Here is a tiny trained network, its code and every weight. The questions are about switching its units off for an input and a class, where a switched-off unit gives its printed mean instead of its output.

import numpy as np


def w(rows, s, z=0):
    codes = np.array(rows[::2]) - 128.0
    scale = np.full(codes.shape[1], s)
    scale[-1] = z or s
    return codes * scale


def f(y):
    return np.maximum(y, 0)


def log_softmax(a):
    a = a - a.max(-1, keepdims=True)
    return a - np.log(np.exp(a).sum(-1, keepdims=True))


def net(x, mask):
    res = np.array(x, float).reshape(1, 6) / 4 @ E
    y = f(res @ A[0][:, :-1].T + A[0][:, -1])
    res = res + np.where(mask, y, B[0][:, -1]) @ B[0][:, :-1]
    return log_softmax(res[-1] @ U[:, :-1].T + U[:, -1])


A, B = {}, {}
E = w([
[186,94,134,40,130,33,201,65,251,119,163],'x0',
[138,105,191,50,94,80,180,164,125,86,72],'x1',
[133,121,122,134,133,123,141,135,137,128,126],'x2',
[64,72,87,132,186,127,104,70,179,80,85],'x3',
[78,67,103,167,34,110,130,106,125,154,159],'x4',
[91,141,150,168,131,70,53,189,197,120,99],'x5',
],0.011)
A[0] = w([
[165,105,100,116,123,176,206,41,53,128,101,170],'n1',
[53,50,115,155,27,115,161,118,115,132,144,5],'n2',
[173,155,183,118,255,168,135,136,122,75,90,7],'n3',
[76,59,180,58,97,98,192,208,74,51,63,79],'n4',
[32,44,137,128,218,142,142,64,130,87,70,73],'n5',
[74,112,108,176,148,180,149,211,42,122,58,2],'n6',
],0.01,0.0049)
B[0] = w([
[75,132,167,193,96,63,50,164,208,147,96,239],'n1',
[116,78,70,2,254,181,189,183,77,190,8,207],'n2',
[60,84,46,55,177,127,174,140,85,211,51,202],'n3',
[149,130,34,207,143,142,81,126,119,106,212,235],'n4',
[188,125,218,175,136,79,167,179,87,206,199,216],'n5',
[196,64,163,73,160,85,171,70,254,93,160,250],'n6',
],0.0092,0.012)
U = w([
[63,159,86,60,162,168,171,148,71,158,36,56],'0',
[168,97,142,52,100,86,167,1,189,97,156,39],'1',
[98,162,30,223,152,177,96,108,112,153,204,173],'2',
[158,169,229,144,91,134,164,228,54,178,160,187],'3',
[89,151,131,159,116,133,137,175,137,130,112,254],'4',
[21,152,162,180,103,78,54,227,173,103,44,96],'5',
[53,189,143,171,59,184,158,98,81,87,116,84],'6',
],0.0082,0.0068)

Each question gives the input, the list of numbers given to net, and the class t.
The units are the neurons (one row each of A and B). Each row of codes is followed by its name. A weight is (code - 128) times the scale printed after its matrix; where a second scale follows, it is the last column's (A, B and U).
mask holds one flag per neuron, in row order. A switched-off neuron (its flag False) gives its mean, the last column of its row in B, instead of its output. The means were averaged over made-up inputs and are rounded, as every weight is.
A unit's drop is (log p(t) with every unit on - log p(t) with that unit switched off) / (log p(t) with every unit on - log p(t) with every unit switched off).
The circuit of an input: a set's keep is (log p(t) with only the set's units on - log p(t) with every unit switched off) / (log p(t) with every unit on - log p(t) with every unit switched off). Starting from all 6 units, units are removed one at a time, each time the one whose removal leaves the highest keep (on an exact tie, the one counted first), for as long as the keep stays at least 0.8.
circuit, biggest first: the units of the circuit, biggest drop first
unit that matters most: the unit with the biggest drop
top k neurons: the k neurons with the biggest drops, biggest first
drop when u is switched off: that unit's drop, to one decimal
input [3,5,-4,-4,-1,-2], class 2: top 3 neurons : [n4 n6 n5]
input [3,4,6,3,-5,-3], class 4: unit that matters most : n2
input [5,1,0,-6,4,-7], class 5: circuit, biggest first : [n1 n6]
input [6,8,-4,3,7,1], class 2: top 3 neurons : [n4 n6 n3]
input [-5,-6,-7,2,5,2], class 4: top 2 neurons : [n4 n3]
input [2,-6,-1,5,-8,7], class 0: top 3 neurons : [n3 n1 n4]
input [5,-4,4,-6,-7,4], class 0: circuit, biggest first : [n3 n5]
input [-4,8,-8,-4,7,-5], class 2: top 2 neurons : [n4 n3]
input [5,1,4,3,0,-7], class 5: circuit, biggest first : [n1 n6]
input [0,7,-1,1,-5,4], class 2: top 2 neurons : [n4 n2]
input [-1,7,0,-6,-2,7], class 2: top 3 neurons : [n4 n1 n5]
input [6,2,-2,-2,-6,-3], class 0: top 2 neurons : [n6 n3]
input [-7,-1,3,-1,6,4], class 1: top 2 neurons : [n6 n3]
input [2,-4,3,5,-8,-6], class 0: unit that matters most : n3
input [4,1,-4,8,-5,0], class 3: top 3 neurons : [n5 n6 n2]
input [-4,-4,0,5,4,3], class 3: top 2 neurons : [n5 n4]
input [6,-3,2,-2,8,2], class 0: top 2 neurons : [n2 n6]
input [-3,2,6,8,-4,4], class 3: drop when n5 is switched off : 1.0
input [-5,-6,-7,8,4,-8], class 3: drop when n5 is switched off : 0.8
input [4,-2,-3,7,-2,-7], class 3: drop when n6 is switched off : 0.1
input [-4,-3,3,-5,6,3], class 0: unit that matters most : n2
